Here is a tiny trained network, its code and every weight. The questions are about switching its units off for an input and a class, where a switched-off unit gives its printed mean instead of its output.

import numpy as np


def w(rows, s, z=0):
    codes = np.array(rows[::2]) - 128.0
    scale = np.full(codes.shape[1], s)
    scale[-1] = z or s
    return codes * scale


def f(y):
    return y / 2 * (1 + np.tanh(0.7978845608 * (y + 0.044715 * y**3)))


def log_softmax(a):
    a = a - a.max(-1, keepdims=True)
    return a - np.log(np.exp(a).sum(-1, keepdims=True))


def net(x, mask):
    res = np.array(x, float).reshape(1, 3) / 4 @ E
    y = f(res @ A[0][:, :-1].T + A[0][:, -1])
    res = res + np.where(mask, y, B[0][:, -1]) @ B[0][:, :-1]
    return log_softmax(res[-1] @ U[:, :-1].T + U[:, -1])


A, B = {}, {}
E = w([
[59,195,93],'x0',
[229,153,2],'x1',
[176,224,195],'x2',
],0.0083)
A[0] = w([
[83,139,143,124],'N0',
[112,126,127,111],'N1',
[149,110,126,130],'N2',
[139,124,127,121],'N3',
[132,120,130,115],'N4',
[77,128,150,159],'N5',
[118,130,109,130],'N6',
[119,67,127,72],'N7',
[78,216,127,73],'N8',
[152,105,176,127],'N9',
[105,122,107,112],'N10',
[166,239,144,7],'N11',
[165,133,105,145],'N12',
[234,145,102,35],'N13',
[116,131,102,131],'N14',
[114,134,98,116],'N15',
[152,104,172,125],'N16',
[118,149,131,112],'N17',
[107,40,123,61],'N18',
[128,115,131,119],'N19',
[147,120,152,121],'N20',
[121,154,186,115],'N21',
[104,5,101,124],'N22',
[103,139,77,112],'N23',
[102,138,143,138],'N24',
[206,40,134,38],'N25',
[155,112,168,120],'N26',
[142,124,125,132],'N27',
[144,145,195,134],'N28',
[94,136,54,113],'N29',
[112,126,99,139],'N30',
[120,93,52,97],'N31',
[177,139,118,83],'N32',
[19,104,168,73],'N33',
],0.022,0.013)
B[0] = w([
[110,144,131,176],'N0',
[131,120,113,127],'N1',
[112,141,145,143],'N2',
[121,128,124,128],'N3',
[124,125,130,123],'N4',
[86,137,133,213],'N5',
[145,126,125,136],'N6',
[88,123,132,152],'N7',
[37,143,122,179],'N8',
[124,76,126,175],'N9',
[146,118,134,137],'N10',
[196,222,121,188],'N11',
[125,155,119,181],'N12',
[2,136,131,206],'N13',
[153,122,124,143],'N14',
[155,113,120,139],'N15',
[127,84,133,170],'N16',
[116,126,128,131],'N17',
[58,111,136,176],'N18',
[127,126,128,128],'N19',
[121,108,131,143],'N20',
[116,55,123,199],'N21',
[47,178,121,244],'N22',
[185,95,119,157],'N23',
[108,122,139,165],'N24',
[209,218,114,175],'N25',
[121,87,137,162],'N26',
[123,133,130,136],'N27',
[111,50,134,211],'N28',
[211,95,150,180],'N29',
[159,126,128,151],'N30',
[214,100,136,192],'N31',
[92,147,140,158],'N32',
[197,217,113,246],'N33',
],0.053,0.012)
U = w([
[49,108,98,158],'0',
[204,214,64,196],'1',
[205,2,115,5],'2',
],0.0073,0.0019)

Each question gives the input, the list of numbers given to net, and the class t.
The units are the neurons (one row each of A and B). Each row of codes is followed by its name. A weight is (code - 128) times the scale printed after its matrix; where a second scale follows, it is the last column's (A, B and U).
mask holds one flag per neuron, in row order. A switched-off neuron (its flag False) gives its mean, the last column of its row in B, instead of its output. The means were averaged over made-up inputs and are rounded, as every weight is.
A unit's drop is (log p(t) with every unit on - log p(t) with that unit switched off) / (log p(t) with every unit on - log p(t) with every unit switched off).
The circuit of an input: a set's keep is (log p(t) with only the set's units on - log p(t) with every unit switched off) / (log p(t) with every unit on - log p(t) with every unit switched off). Starting from the 12 units with the biggest drops (on a tie, the unit counted first), units are removed one at a time, each time the one whose removal leaves the highest keep (on an exact tie, the one counted first), for as long as the keep stays at least 0.8.
units of the circuit, in order: the units of the circuit, biggest drop first
most important unit: the unit with the biggest drop
top k neurons: the k neurons with the biggest drops, biggest first
drop of u: that unit's drop, to one decimal
input [-1,-2,5], class 2: top 2 neurons -> N22, N13
input [2,-7,-8], class 1: most important unit -> N33
input [-1,7,7], class 0: top 2 neurons -> N13, N33
input [-1,7,8], class 0: top 2 neurons -> N13, N33
input [-2,6,8], class 0: top 3 neurons -> N13, N33, N25
input [1,-4,-5], class 1: top 2 neurons -> N33, N13
input [-1,8,7], class 0: top 3 neurons -> N13, N33, N25
input [-4,1,-8], class 1: top 4 neurons -> N25, N31, N13, N28
input [1,-7,0], class 1: top 4 neurons -> N33, N13, N22, N18
input [0,8,2], class 0: top 4 neurons -> N13, N33, N25, N32
input [-5,7,8], class 0: drop of N33 -> 0.6
input [-8,4,7], class 0: drop of N13 -> 8.6
input [-7,-5,8], class 2: drop of N11 -> 0.0
input [-6,5,-3], class 1: units of the circuit, in order -> N25
